Below is a small trained network, with its code and all its weights. Each question gives an input and a class and asks what happens when units are switched off, that is, made to give their printed mean instead of their output.

import numpy as np


def w(rows, s, z=0):
    codes = np.array(rows[::2]) - 128.0
    scale = np.full(codes.shape[1], s)
    scale[-1] = z or s
    return codes * scale


def norm(h):
    return h / np.sqrt((h * h).mean(-1, keepdims=True) + 1e-5)


def f(y):
    return y / 2 * (1 + np.tanh(0.7978845608 * (y + 0.044715 * y**3)))


def log_softmax(a):
    a = a - a.max(-1, keepdims=True)
    return a - np.log(np.exp(a).sum(-1, keepdims=True))


def net(x, mask):
    res = np.array(x, float).reshape(1, 3) / 4 @ E
    u = 0
    for l in range(3):
        y = f(norm(res) @ A[l][:, :-1].T + A[l][:, -1])
        res = res + np.where(mask[u : u + 12], y, B[l][:, -1]) @ B[l][:, :-1]
        u += 12
    return log_softmax(norm(res)[-1] @ U[:, :-1].T + U[:, -1])


A, B = {}, {}
E = w([
[91,172,77,37,117,234,90,149,60,198,35,102],'x0',
[118,194,123,203,173,199,217,92,148,97,157,40],'x1',
[208,100,216,164,162,165,114,125,2,8,74,137],'x2',
],0.008)
A[0] = w([
[160,147,154,45,148,92,119,130,169,51,114,187,206],'0.n0',
[81,156,178,187,116,126,109,119,161,216,115,181,66],'0.n1',
[131,103,102,113,151,154,193,152,106,180,101,97,110],'0.n2',
[142,168,183,145,162,156,159,110,202,83,137,41,88],'0.n3',
[141,93,68,102,128,93,91,59,179,166,152,87,166],'0.n4',
[117,94,2,183,100,91,130,164,134,126,128,170,2],'0.n5',
[127,121,164,145,137,59,134,151,132,134,168,88,45],'0.n6',
[98,89,95,103,149,69,88,169,130,109,126,148,181],'0.n7',
[143,139,148,97,141,111,132,120,133,53,162,100,128],'0.n8',
[105,100,69,112,149,195,146,173,97,126,68,158,79],'0.n9',
[108,170,108,95,118,136,124,164,178,150,94,82,63],'0.n10',
[133,107,132,233,125,123,161,76,154,99,90,199,153],'0.n11',
],0.0072,0.0014)
B[0] = w([
[112,234,89,141,181,73,167,155,86,108,140,159,189],'0.n0',
[130,132,79,164,115,113,134,125,122,32,117,73,155],'0.n1',
[111,91,83,101,216,121,150,159,85,178,131,158,177],'0.n2',
[132,207,128,159,149,151,107,125,131,239,134,189,253],'0.n3',
[207,118,247,83,133,141,115,149,117,51,110,144,200],'0.n4',
[161,167,59,64,130,195,43,140,164,110,84,94,155],'0.n5',
[149,157,105,120,3,20,139,106,131,116,107,137,165],'0.n6',
[89,159,179,168,175,128,206,82,86,167,198,72,182],'0.n7',
[198,150,108,222,74,147,194,140,163,30,182,181,173],'0.n8',
[95,80,88,116,234,78,119,110,92,35,182,43,203],'0.n9',
[137,73,138,131,147,155,95,148,89,79,162,102,195],'0.n10',
[161,95,45,91,106,89,92,47,112,169,71,18,213],'0.n11',
],0.006,0.0053)
A[1] = w([
[237,195,101,164,161,136,121,132,51,192,80,138,104],'1.n0',
[206,233,96,95,116,134,165,117,102,140,177,86,111],'1.n1',
[156,190,111,127,124,107,90,177,120,14,135,87,97],'1.n2',
[138,102,158,178,254,134,95,167,109,168,202,120,169],'1.n3',
[100,56,107,57,107,67,123,155,131,143,162,182,103],'1.n4',
[91,114,171,119,61,204,103,98,173,170,105,161,73],'1.n5',
[40,102,119,113,75,129,120,180,232,85,189,96,176],'1.n6',
[102,127,191,40,111,53,61,104,141,73,136,221,124],'1.n7',
[41,102,131,119,109,145,105,108,199,194,225,104,69],'1.n8',
[234,115,160,173,157,147,154,84,75,103,98,169,8],'1.n9',
[165,92,172,172,114,80,82,211,51,140,72,170,134],'1.n10',
[147,103,90,155,140,173,95,188,48,121,31,130,145],'1.n11',
],0.0063,0.0016)
B[1] = w([
[81,125,139,33,119,94,82,139,200,206,98,119,252],'1.n0',
[87,76,170,125,131,117,160,156,117,169,59,176,232],'1.n1',
[149,53,140,38,178,138,90,153,176,148,204,98,197],'1.n2',
[177,58,147,150,44,126,142,52,199,186,202,207,224],'1.n3',
[165,138,184,253,102,218,216,166,58,116,163,149,185],'1.n4',
[183,97,132,142,150,87,119,169,192,130,162,55,114],'1.n5',
[233,146,131,44,117,158,111,169,94,25,118,118,201],'1.n6',
[123,129,127,185,155,200,156,100,138,251,108,97,230],'1.n7',
[135,222,164,137,91,153,40,232,188,119,81,97,209],'1.n8',
[159,153,217,72,118,193,89,145,129,88,92,103,251],'1.n9',
[126,200,115,123,67,210,100,173,229,195,144,119,209],'1.n10',
[134,148,66,211,136,95,139,148,195,80,164,110,241],'1.n11',
],0.0064,0.0045)
A[2] = w([
[80,95,121,54,176,117,130,103,141,135,167,121,204],'2.n0',
[180,204,138,183,74,70,167,121,162,114,182,121,184],'2.n1',
[76,236,171,199,101,159,138,123,56,197,128,174,120],'2.n2',
[142,85,87,107,71,35,170,58,149,156,93,167,178],'2.n3',
[216,157,153,106,49,109,82,35,151,82,156,178,118],'2.n4',
[57,117,144,54,108,63,135,163,207,141,46,122,161],'2.n5',
[115,182,77,147,241,167,167,112,105,158,100,97,247],'2.n6',
[2,112,71,84,111,189,106,112,82,88,91,146,142],'2.n7',
[156,102,89,77,118,99,108,167,94,149,79,166,71],'2.n8',
[135,122,97,16,142,115,125,101,226,160,96,127,240],'2.n9',
[149,65,85,114,138,156,163,209,52,179,79,129,249],'2.n10',
[142,198,189,167,99,234,91,152,155,48,83,147,212],'2.n11',
],0.0071,0.0013)
B[2] = w([
[184,149,186,121,151,106,100,116,65,86,175,157,153],'2.n0',
[53,157,91,100,145,152,79,65,51,117,21,146,237],'2.n1',
[138,161,169,225,33,109,178,24,254,227,61,181,198],'2.n2',
[116,53,109,85,233,126,107,154,79,46,196,82,164],'2.n3',
[44,120,40,151,174,97,133,132,93,131,177,90,221],'2.n4',
[207,9,185,112,190,178,126,149,20,150,239,194,148],'2.n5',
[77,136,127,150,98,80,105,110,123,156,70,163,220],'2.n6',
[93,192,40,128,97,53,175,35,56,26,114,96,177],'2.n7',
[163,160,209,209,182,105,181,87,156,135,145,117,126],'2.n8',
[216,97,163,137,106,85,132,119,73,93,129,119,199],'2.n9',
[77,80,126,186,140,60,145,67,149,135,110,115,179],'2.n10',
[141,145,89,39,36,158,175,235,155,158,146,137,254],'2.n11',
],0.0069,0.0072)
U = w([
[71,154,38,111,174,47,93,57,29,81,100,72,151],'0',
[197,186,119,18,61,194,107,238,137,115,119,78,146],'1',
[99,164,160,164,68,134,149,63,213,245,50,171,157],'2',
[191,2,195,99,205,119,104,106,94,158,216,151,159],'3',
[40,81,178,141,161,155,155,167,201,61,162,196,2],'4',
[119,85,140,167,184,153,153,148,214,94,150,118,35],'5',
[110,105,172,180,204,136,118,190,172,86,119,179,39],'6',
],0.011,0.0073)

Each question gives the input, the list of numbers given to net, and the class t.
The units are the neurons (one row each of A and B). Each row of codes is followed by its name. A weight is (code - 128) times the scale printed after its matrix; where a second scale follows, it is the last column's (A, B and U).
mask holds one flag per neuron, layer by layer. A switched-off neuron (its flag False) gives its mean, the last column of its row in B, instead of its output. The means were averaged over made-up inputs and are rounded, as every weight is.
A unit's drop is (log p(t) with every unit on - log p(t) with that unit switched off) / (log p(t) with every unit on - log p(t) with every unit switched off).
The circuit of an input: a set's keep is (log p(t) with only the set's units on - log p(t) with every unit switched off) / (log p(t) with every unit on - log p(t) with every unit switched off). Starting from the 12 units with the biggest drops (on a tie, the unit counted first), units are removed one at a time, each time the one whose removal leaves the highest keep (on an exact tie, the one counted first), for as long as the keep stays at least 0.8.
units of the circuit, in order: the units of the circuit, biggest drop first
most important unit: the unit with the biggest drop
top k neurons: the k neurons with the biggest drops, biggest first
top k neurons in layer l: the k neurons of layer l with the biggest drops, biggest first
input [4,-2,2], class 0: units of the circuit, in order => [0.n9]
input [0,-3,2], class 3: units of the circuit, in order => [1.n0; 2.n5]
input [-6,-3,-7], class 1: units of the circuit, in order => [1.n6; 0.n5]
input [-1,-8,-8], class 1: units of the circuit, in order => [1.n6; 0.n3]
input [6,-1,-7], class 1: top 3 neurons in layer 0 => [0.n11; 0.n0; 0.n4]
input [-3,6,6], class 1: top 4 neurons => [1.n9; 2.n11; 0.n7; 1.n7]
input [-7,6,6], class 0: units of the circuit, in order => [0.n11; 2.n1]
input [7,-7,-3], class 0: units of the circuit, in order => [0.n9; 2.n7]
input [3,-2,1], class 3: top 4 neurons => [0.n9; 1.n3; 0.n11; 2.n1]
input [2,4,2], class 2: top 4 neurons => [0.n3; 1.n2; 0.n6; 0.n11]
input [-4,5,-5], class 1: top 3 neurons in layer 0 => [0.n7; 0.n0; 0.n4]
input [-3,2,-4], class 1: top 2 neurons => [1.n6; 0.n0]
input [-3,-1,0], class 3: top 2 neurons => [0.n11; 1.n1]
input [0,-6,-7], class 1: most important unit => 1.n6
input [-4,1,-3], class 0: top 2 neurons in layer 2 => [2.n1; 2.n4]
input [-4,-5,3], class 2: top 2 neurons in layer 1 => [1.n7; 1.n10]
input [5,-5,-5], class 0: top 3 neurons in layer 2 => [2.n10; 2.n7; 2.n2]
input [-5,-3,-5], class 0: top 2 neurons in layer 0 => [0.n6; 0.n1]
input [-3,3,5], class 1: top 2 neurons => [1.n9; 0.n8]
input [1,7,8], class 1: units of the circuit, in order => [2.n11]
input [6,8,5], class 2: top 2 neurons => [0.n3; 0.n11]
input [6,7,2], class 2: top 3 neurons => [0.n3; 0.n11; 1.n3]
input [-2,-2,-4], class 1: top 2 neurons in layer 1 => [1.n6; 1.n0]
